Below are the code and all the weights of a small trained network. Each question names an input and a class and asks about switching units off, where a switched-off unit gives its printed mean instead of its output.

import numpy as np


def w(rows, s, z=0):
    codes = np.array(rows[::2]) - 128.0
    scale = np.full(codes.shape[1], s)
    scale[-1] = z or s
    return codes * scale


def norm(h):
    return h / np.sqrt((h * h).mean(-1, keepdims=True) + 1e-5)


def f(y):
    return np.maximum(y, 0)


def log_softmax(a):
    a = a - a.max(-1, keepdims=True)
    return a - np.log(np.exp(a).sum(-1, keepdims=True))


def net(x, mask):
    res = np.array(x, float).reshape(1, 7) / 4 @ E
    u = 0
    for l in range(2):
        y = f(norm(res) @ A[l][:, :-1].T + A[l][:, -1])
        res = res + np.where(mask[u : u + 3], y, B[l][:, -1]) @ B[l][:, :-1]
        u += 3
    return log_softmax(norm(res)[-1] @ U[:, :-1].T + U[:, -1])


A, B = {}, {}
E = w([
[144,131,94,115,138,129,90,115,161],'x0',
[166,9,100,112,157,200,154,169,100],'x1',
[185,132,143,115,2,171,173,164,175],'x2',
[140,122,105,114,133,91,103,162,178],'x3',
[152,120,106,112,141,83,108,151,167],'x4',
[108,173,88,30,103,96,183,137,110],'x5',
[117,116,66,197,51,43,73,209,31],'x6',
],0.0061)
A[0] = w([
[30,74,86,138,254,46,145,71,87,14],'L0N1',
[111,171,50,6,138,125,157,173,76,1],'L0N2',
[130,13,71,98,172,197,168,188,99,19],'L0N3',
],0.0077,0.0039)
B[0] = w([
[197,115,130,148,22,142,180,94,179,254],'L0N1',
[38,89,250,111,138,59,94,45,151,194],'L0N2',
[94,247,112,176,108,75,132,175,156,223],'L0N3',
],0.011,0.0055)
A[1] = w([
[125,255,120,106,207,106,146,54,163,253],'L1N1',
[127,33,143,204,149,172,70,169,144,66],'L1N2',
[98,46,80,131,93,58,72,152,29,95],'L1N3',
],0.0085,0.0029)
B[1] = w([
[165,118,128,185,168,145,132,224,66,254],'L1N1',
[77,123,250,139,69,94,54,51,163,155],'L1N2',
[190,52,146,82,234,254,198,218,160,186],'L1N3',
],0.0086)
U = w([
[184,71,136,107,182,162,146,153,140,166],'0',
[133,130,156,144,116,104,133,134,147,207],'1',
[102,207,99,192,126,82,100,150,117,92],'2',
[168,107,123,112,53,119,155,81,175,129],'3',
[125,107,141,153,127,114,127,124,146,173],'4',
[24,81,180,149,140,98,67,82,136,89],'5',
[163,115,136,127,128,113,118,126,132,164],'6',
[122,104,3,66,137,149,49,79,97,3],'7',
],0.011,0.0044)

Each question gives the input, the list of numbers given to net, and the class t.
The units are the neurons (one row each of A and B). Each row of codes is followed by its name. A weight is (code - 128) times the scale printed after its matrix; where a second scale follows, it is the last column's (A, B and U).
mask holds one flag per neuron, layer by layer. A switched-off neuron (its flag False) gives its mean, the last column of its row in B, instead of its output. The means were averaged over made-up inputs and are rounded, as every weight is.
A unit's drop is (log p(t) with every unit on - log p(t) with that unit switched off) / (log p(t) with every unit on - log p(t) with every unit switched off).
The circuit of an input: a set's keep is (log p(t) with only the set's units on - log p(t) with every unit switched off) / (log p(t) with every unit on - log p(t) with every unit switched off). Starting from all 6 units, units are removed one at a time, each time the one whose removal leaves the highest keep (on an exact tie, the one counted first), for as long as the keep stays at least 0.8.
units of the circuit, in order: the units of the circuit, biggest drop first
unit that matters most: the unit with the biggest drop
k most important neurons: the k neurons with the biggest drops, biggest first
top k neurons in layer l: the k neurons of layer l with the biggest drops, biggest first
input [-6,0,8,3,-4,6,8], class 0: unit that matters most => L1N3
input [4,7,-6,7,-7,-6,-2], class 1: 3 most important neurons => L0N3; L0N1; L1N2
input [8,-5,6,-6,7,8,-2], class 5: units of the circuit, in order => L0N2; L0N1
input [8,-8,-6,6,7,-2,8], class 0: units of the circuit, in order => L1N3; L0N3
input [-4,7,-8,-4,-2,1,2], class 3: 2 most important neurons => L0N1; L1N1
input [2,0,-8,-8,0,-6,-5], class 3: 3 most important neurons => L0N1; L0N3; L1N3
input [8,8,-7,-8,3,-3,-6], class 2: top 2 neurons in layer 1 => L1N3; L1N1
input [3,-6,2,4,-3,8,8], class 0: 3 most important neurons => L1N3; L0N3; L0N1
input [3,-7,1,2,-6,8,-1], class 5: 3 most important neurons => L0N2; L0N3; L0N1
input [-8,-7,-8,-5,3,0,-5], class 3: 2 most important neurons => L0N1; L0N3
input [8,5,-5,-8,1,4,-5], class 4: 3 most important neurons => L0N3; L1N3; L0N1
input [1,-5,6,0,-2,7,1], class 5: 3 most important neurons => L0N2; L0N1; L0N3
input [4,-5,-5,0,1,0,6], class 0: 3 most important neurons => L1N3; L0N3; L1N2
input [2,6,1,4,2,-6,4], class 2: 2 most important neurons => L0N3; L0N2
input [-3,1,5,-6,3,-7,2], class 5: units of the circuit, in order => L1N2; L0N1
input [0,3,3,3,5,-7,0], class 5: 3 most important neurons => L1N2; L0N1; L1N1
input [-5,-7,5,-3,-3,-2,-3], class 2: units of the circuit, in order => L0N1; L1N3
input [-2,-6,-4,6,6,8,3], class 5: top 2 neurons in layer 0 => L0N2; L0N3
input [0,6,5,4,-1,-8,-1], class 5: units of the circuit, in order => L1N2
input [6,-3,-6,2,6,7,6], class 5: 2 most important neurons => L0N2; L1N1
input [-3,1,-3,0,0,-8,-3], class 5: top neuron in layer 0 => L0N3
input [-8,8,-5,0,-6,-4,4], class 2: top 2 neurons in layer 0 => L0N3; L0N2
input [4,8,6,5,-5,-3,-1], class 2: top 2 neurons in layer 0 => L0N3; L0N1
input [3,-4,-5,4,-2,-2,4], class 3: top 2 neurons in layer 0 => L0N1; L0N3
